Below are the code and all the weights of a small trained network. Each question names an input and a target symbol and asks about switching units off, where a switched-off unit gives its printed mean instead of its output.

import numpy as np


def w(rows, s, z=0):
    codes = np.array(rows[::2]) - 128.0
    scale = np.full(codes.shape[1], s)
    scale[-1] = z or s
    return codes * scale


def norm(h):
    return h / np.sqrt((h * h).mean(-1, keepdims=True) + 1e-5)


def f(y):
    return np.maximum(y, 0)


def softmax(a):
    e = np.exp(a - a.max(-1, keepdims=True))
    return e / e.sum(-1, keepdims=True)


def log_softmax(a):
    a = a - a.max(-1, keepdims=True)
    return a - np.log(np.exp(a).sum(-1, keepdims=True))


def net(x, mask):
    ids = ['Λβγηξπτω'.index(c) for c in x.split()]
    T = len(ids)
    res = E[ids] + P[:T]
    u = 0
    for l in range(2):
        r = norm(res)
        for j in range(2):
            rows = slice(2 * j, 2 * j + 2)
            q, k, v = (r @ M[l][rows].T for M in (Q, K, V))
            z = softmax(np.where(np.tri(T) > 0, q @ k.T / 2**0.5, -1e9)) @ v
            o = O[l][rows]
            res = res + np.where(mask[u + j], z, o[:, -1]) @ o[:, :-1]
        u += 2
        y = f(norm(res) @ A[l][:, :-1].T + A[l][:, -1])
        res = res + np.where(mask[u : u + 8], y, B[l][:, -1]) @ B[l][:, :-1]
        u += 8
    return log_softmax(norm(res)[-1] @ U[:, :-1].T + U[:, -1])


Q, K, V, O, A, B = {}, {}, {}, {}, {}, {}
E = w([
[97,183,101,103],'Λ',
[248,223,156,211],'β',
[158,88,203,78],'γ',
[93,198,131,96],'η',
[179,150,89,79],'ξ',
[169,196,113,66],'π',
[104,179,195,88],'τ',
[138,82,58,85],'ω',
],0.015)
P = w([
[166,183,132,5],'0',
[160,195,135,1],'1',
[154,184,137,36],'2',
[159,183,141,56],'3',
[151,166,148,87],'4',
[156,160,149,109],'5',
[153,148,154,135],'6',
[161,155,152,155],'7',
[159,147,160,176],'8',
[158,150,158,209],'9',
[105,178,91,80],'10',
],0.0049)
Q[0] = w([
[104,83,4,117],'0.h1',
[69,210,55,228],'0.h1',
[116,103,148,139],'0.h2',
[211,167,154,22],'0.h2',
],0.016)
K[0] = w([
[213,204,123,25],'0.h1',
[221,178,113,235],'0.h1',
[121,140,112,115],'0.h2',
[135,127,119,250],'0.h2',
],0.019)
V[0] = w([
[12,6,126,24],'0.h1',
[113,154,79,95],'0.h1',
[220,181,249,1],'0.h2',
[22,165,229,248],'0.h2',
],0.011)
O[0] = w([
[59,119,68,242,93],'0.h1',
[103,104,118,130,136],'0.h1',
[93,41,136,7,250],'0.h2',
[170,102,48,160,93],'0.h2',
],0.013,0.017)
A[0] = w([
[168,40,218,177,41],'0.n1',
[160,81,35,71,210],'0.n2',
[89,177,250,175,249],'0.n3',
[106,228,84,88,190],'0.n4',
[233,163,196,180,123],'0.n5',
[170,135,127,200,35],'0.n6',
[139,27,140,172,235],'0.n7',
[191,38,129,150,153],'0.n8',
],0.015,0.0018)
B[0] = w([
[180,180,230,187,148],'0.n1',
[106,2,22,135,245],'0.n2',
[9,183,134,173,138],'0.n3',
[77,114,175,159,148],'0.n4',
[203,181,53,246,143],'0.n5',
[140,145,202,75,128],'0.n6',
[150,55,180,57,165],'0.n7',
[139,64,102,167,157],'0.n8',
],0.016,0.011)
Q[1] = w([
[199,94,168,252],'1.h1',
[168,51,177,37],'1.h1',
[161,109,79,129],'1.h2',
[90,215,30,46],'1.h2',
],0.023)
K[1] = w([
[36,64,196,211],'1.h1',
[164,106,63,230],'1.h1',
[143,69,99,139],'1.h2',
[71,4,190,186],'1.h2',
],0.024)
V[1] = w([
[95,103,34,111],'1.h1',
[249,142,54,180],'1.h1',
[230,13,202,171],'1.h2',
[166,111,239,246],'1.h2',
],0.017)
O[1] = w([
[156,144,214,90,174],'1.h1',
[73,163,99,46,72],'1.h1',
[109,101,196,252,196],'1.h2',
[135,28,199,155,3],'1.h2',
],0.015)
A[1] = w([
[115,112,87,165,64],'1.n1',
[208,142,52,153,65],'1.n2',
[129,117,161,91,171],'1.n3',
[177,85,34,163,3],'1.n4',
[1,225,114,172,198],'1.n5',
[190,85,97,109,211],'1.n6',
[192,164,54,127,180],'1.n7',
[197,220,133,134,168],'1.n8',
],0.017,0.0027)
B[1] = w([
[134,157,121,169,151],'1.n1',
[130,177,114,204,152],'1.n2',
[144,170,150,146,236],'1.n3',
[223,163,151,97,172],'1.n4',
[2,152,182,173,163],'1.n5',
[135,131,100,189,255],'1.n6',
[159,97,163,214,178],'1.n7',
[106,135,185,154,173],'1.n8',
],0.026,0.0081)
U = w([
[199,221,133,235,123],'Λ',
[90,149,57,180,251],'β',
[131,2,201,147,72],'γ',
[221,122,37,153,79],'η',
[124,178,193,47,159],'ξ',
[164,145,155,45,159],'π',
[144,60,61,70,130],'τ',
[17,188,170,150,151],'ω',
],0.0087,0.0021)

Each question gives the input, a string of symbols that net reads in full, and the target symbol t.
The units are the heads (2 rows each of Q, K, V and O) and the neurons (one row each of A and B). Each row of codes is followed by its name. A weight is (code - 128) times the scale printed after its matrix; where a second scale follows, it is the last column's (O, A, B and U).
mask holds one flag per unit, layer by layer, with each layer's heads first. A switched-off unit (its flag False) gives its mean, the last column of its rows in O or B, instead of its output. The means were averaged over made-up inputs and are rounded, as every weight is.
A unit's drop is (log p(t) with every unit on - log p(t) with that unit switched off) / (log p(t) with every unit on - log p(t) with every unit switched off).
The circuit of an input: a set's keep is (log p(t) with only the set's units on - log p(t) with every unit switched off) / (log p(t) with every unit on - log p(t) with every unit switched off). Starting from the 12 units with the biggest drops (on a tie, the unit counted first), units are removed one at a time, each time the one whose removal leaves the highest keep (on an exact tie, the one counted first), for as long as the keep stays at least 0.8.
units of the circuit, in order: the units of the circuit, biggest drop first
unit that matters most: the unit with the biggest drop
which heads matter: for each layer, one digit per head in row order, 1 if its drop is at least 0.15 and else 0, layers parted by /
input τ ω Λ γ ω π, target ω: units of the circuit, in order => 0.h2; 0.n3
input ξ Λ η, target Λ: units of the circuit, in order => 1.h1; 0.h2; 1.h2
input Λ η γ τ ω, target τ: which heads matter => 00 / 01
input η π ω, target π: unit that matters most => 0.h2
input β ξ ξ γ η Λ η ω, target τ: which heads matter => 00 / 10
input γ η ξ β ξ γ ξ π γ β π, target β: units of the circuit, in order => 0.n5; 1.h1; 0.h1
input ξ Λ τ γ ξ β τ, target ω: which heads matter => 10 / 10
input η η γ ξ Λ γ, target Λ: which heads matter => 01 / 11
input γ γ η ξ ξ ω, target ξ: which heads matter => 01 / 00
input γ ω Λ, target ω: units of the circuit, in order => 0.h2; 1.n5; 0.h1
input η ω π ξ γ η γ β π, target β: units of the circuit, in order => 0.n5; 1.h1; 0.h1
input ω ξ ω, target ξ: units of the circuit, in order => 0.h2; 1.n6
input η γ η γ τ γ ξ ξ, target ξ: units of the circuit, in order => 0.h2; 1.n7
input ξ ξ ξ τ Λ Λ τ β τ, target ω: unit that matters most => 1.h1
input π η γ π, target γ: units of the circuit, in order => 1.h1; 0.h2
input ξ ω ξ, target ω: units of the circuit, in order => 0.h2; 0.h1
input τ τ γ γ ξ π, target ξ: units of the circuit, in order => 0.h2; 1.h2
input γ ξ π, target ξ: which heads matter => 01 / 11
input ω ξ Λ η π ω ξ, target ω: which heads matter => 11 / 00
input γ π γ π, target γ: which heads matter => 10 / 10
input τ η π ξ, target π: units of the circuit, in order => 0.h2; 1.h2
input γ β η ω ξ β β ξ, target η: unit that matters most => 0.h1
